Here is a tiny trained network, its code and every weight. The questions are about switching its units off for an input and a class, where a switched-off unit gives its printed mean instead of its output.

import numpy as np


def w(rows, s, z=0):
    codes = np.array(rows[::2]) - 128.0
    scale = np.full(codes.shape[1], s)
    scale[-1] = z or s
    return codes * scale


def norm(h):
    return h / np.sqrt((h * h).mean(-1, keepdims=True) + 1e-5)


def f(y):
    return y / 2 * (1 + np.tanh(0.7978845608 * (y + 0.044715 * y**3)))


def log_softmax(a):
    a = a - a.max(-1, keepdims=True)
    return a - np.log(np.exp(a).sum(-1, keepdims=True))


def net(x, mask):
    res = np.array(x, float).reshape(1, 7) / 4 @ E
    u = 0
    for l in range(4):
        y = f(norm(res) @ A[l][:, :-1].T + A[l][:, -1])
        res = res + np.where(mask[u : u + 5], y, B[l][:, -1]) @ B[l][:, :-1]
        u += 5
    return log_softmax(norm(res)[-1] @ U[:, :-1].T + U[:, -1])


A, B = {}, {}
E = w([
[164,235,33,3,153,59,93,244,114,27],'x0',
[60,5,62,150,162,108,2,85,156,69],'x1',
[53,136,223,89,203,125,176,62,136,100],'x2',
[33,248,7,230,153,54,22,11,49,147],'x3',
[93,182,233,96,243,90,138,54,214,127],'x4',
[67,63,210,126,142,197,133,125,81,91],'x5',
[108,176,111,171,63,203,229,137,10,123],'x6',
],0.01)
A[0] = w([
[175,206,96,73,57,168,208,223,44,126,44],'L0N0',
[38,28,240,126,181,175,113,98,113,106,11],'L0N1',
[30,192,169,230,127,179,171,53,92,237,2],'L0N2',
[254,55,221,121,69,171,177,156,225,175,47],'L0N3',
[98,193,208,85,228,26,71,104,183,132,17],'L0N4',
],0.008,0.0083)
B[0] = w([
[152,174,77,37,109,163,153,133,64,79,232],'L0N0',
[85,121,133,122,104,202,145,112,134,12,207],'L0N1',
[115,146,174,232,99,101,138,58,7,178,209],'L0N2',
[203,93,209,100,120,121,165,175,149,237,253],'L0N3',
[89,167,99,114,191,56,175,94,202,108,210],'L0N4',
],0.013,0.0059)
A[1] = w([
[127,123,58,147,71,149,49,134,165,116,40],'L1N0',
[99,104,78,184,65,77,50,147,159,109,37],'L1N1',
[199,81,150,118,171,134,155,148,126,159,34],'L1N2',
[70,35,209,86,162,192,116,94,127,40,10],'L1N3',
[148,82,45,121,86,117,2,100,102,153,2],'L1N4',
],0.011,0.0078)
B[1] = w([
[107,100,96,171,116,145,59,182,172,141,169],'L1N0',
[141,84,77,144,176,152,54,113,110,176,190],'L1N1',
[108,96,91,138,118,141,161,94,155,205,186],'L1N2',
[59,60,120,167,101,213,70,149,180,6,254],'L1N3',
[157,79,32,173,195,102,74,132,116,189,200],'L1N4',
],0.012,0.0048)
A[2] = w([
[214,88,236,79,15,117,102,112,178,157,60],'L2N0',
[194,13,254,81,146,228,147,249,220,237,42],'L2N1',
[183,93,238,90,113,123,93,175,129,199,2],'L2N2',
[95,179,137,111,187,16,104,93,242,123,31],'L2N3',
[192,235,124,145,115,177,131,242,95,126,52],'L2N4',
],0.0079,0.0066)
B[2] = w([
[69,71,72,158,135,120,115,168,160,220,177],'L2N0',
[226,105,195,91,30,70,132,203,206,251,254],'L2N1',
[115,140,124,177,146,128,138,135,170,172,155],'L2N2',
[81,168,161,34,214,109,137,142,135,132,181],'L2N3',
[190,93,158,84,134,121,164,113,91,67,164],'L2N4',
],0.012,0.0086)
A[3] = w([
[96,131,202,176,140,107,164,52,39,196,134],'L3N0',
[122,175,142,106,163,37,116,107,195,110,43],'L3N1',
[113,179,155,171,127,105,147,106,99,150,1],'L3N2',
[115,28,195,83,132,182,129,98,172,94,65],'L3N3',
[244,151,193,123,139,113,168,78,173,129,25],'L3N4',
],0.011,0.0076)
B[3] = w([
[159,140,172,207,1,24,176,56,126,150,254],'L3N0',
[130,118,163,47,208,71,205,87,167,182,198],'L3N1',
[54,158,160,105,141,120,28,126,70,150,144],'L3N2',
[76,107,126,134,79,188,39,163,162,90,214],'L3N3',
[114,62,116,81,123,168,59,169,124,187,167],'L3N4',
],0.01,0.0061)
U = w([
[217,236,49,50,105,201,210,210,5,78,150],'0',
[64,169,176,253,76,88,153,12,9,171,100],'1',
[47,197,159,46,255,31,139,55,225,107,4],'2',
[148,86,9,157,200,69,52,176,89,192,100],'3',
[18,31,202,164,131,232,74,98,181,25,117],'4',
[222,59,215,65,55,157,176,204,204,248,204],'5',
],0.017,0.0038)

Each question gives the input, the list of numbers given to net, and the class t.
The units are the neurons (one row each of A and B). Each row of codes is followed by its name. A weight is (code - 128) times the scale printed after its matrix; where a second scale follows, it is the last column's (A, B and U).
mask holds one flag per neuron, layer by layer. A switched-off neuron (its flag False) gives its mean, the last column of its row in B, instead of its output. The means were averaged over made-up inputs and are rounded, as every weight is.
A unit's drop is (log p(t) with every unit on - log p(t) with that unit switched off) / (log p(t) with every unit on - log p(t) with every unit switched off).
The circuit of an input: a set's keep is (log p(t) with only the set's units on - log p(t) with every unit switched off) / (log p(t) with every unit on - log p(t) with every unit switched off). Starting from the 12 units with the biggest drops (on a tie, the unit counted first), units are removed one at a time, each time the one whose removal leaves the highest keep (on an exact tie, the one counted first), for as long as the keep stays at least 0.8.
circuit, biggest first: the units of the circuit, biggest drop first
top k neurons: the k neurons with the biggest drops, biggest first
k most important neurons of layer l: the k neurons of layer l with the biggest drops, biggest first
drop when u is switched off: that unit's drop, to one decimal
input [1,-3,-8,2,4,5,6], class 0: circuit, biggest first : L0N0
input [-8,3,2,4,-1,-7,-6], class 1: circuit, biggest first : L3N0, L2N1
input [-3,8,-1,-5,2,3,-2], class 4: top 2 neurons : L1N3, L0N1
input [-2,4,-7,-1,-8,6,6], class 3: 3 most important neurons of layer 0 : L0N3, L0N1, L0N2
input [5,-6,-8,7,-2,-4,-3], class 0: top 2 neurons : L0N0, L2N4
input [5,-1,-8,8,4,-2,-5], class 2: top 3 neurons : L0N4, L2N3, L3N1
input [0,0,3,7,5,2,0], class 1: top 4 neurons : L0N2, L3N0, L2N1, L1N3
input [-1,-4,3,6,-8,6,-8], class 3: 3 most important neurons of layer 0 : L0N3, L0N4, L0N1
input [4,0,8,-3,2,2,-2], class 4: top 3 neurons : L1N3, L0N1, L3N3
input [-2,-5,6,7,5,7,-5], class 1: top 2 neurons : L0N2, L3N0
input [8,5,6,-3,2,2,2], class 4: top 2 neurons : L1N3, L3N3
input [-1,-1,-1,0,6,8,-7], class 4: top 2 neurons : L0N1, L1N3
input [-7,2,7,3,3,0,-4], class 4: top 3 neurons : L0N1, L1N3, L3N3
input [-5,-5,3,0,5,3,0], class 1: circuit, biggest first : L0N2
input [-6,-2,3,-3,5,4,-7], class 4: top 3 neurons : L0N1, L1N3, L3N3
input [-8,3,5,2,-5,-6,-6], class 1: 2 most important neurons of layer 0 : L0N0, L0N2
input [-7,7,-4,-5,5,4,5], class 4: drop when L1N3 is switched off : 1.2
input [8,2,-6,0,3,-1,-4], class 2: drop when L2N3 is switched off : 0.1
input [-1,-6,-1,5,-7,-1,-3], class 0: drop when L0N0 is switched off : 0.2
input [0,6,7,0,-5,-3,-4], class 4: circuit, biggest first : L1N3
input [5,2,-1,-2,7,4,1], class 2: drop when L0N4 is switched off : 3.3
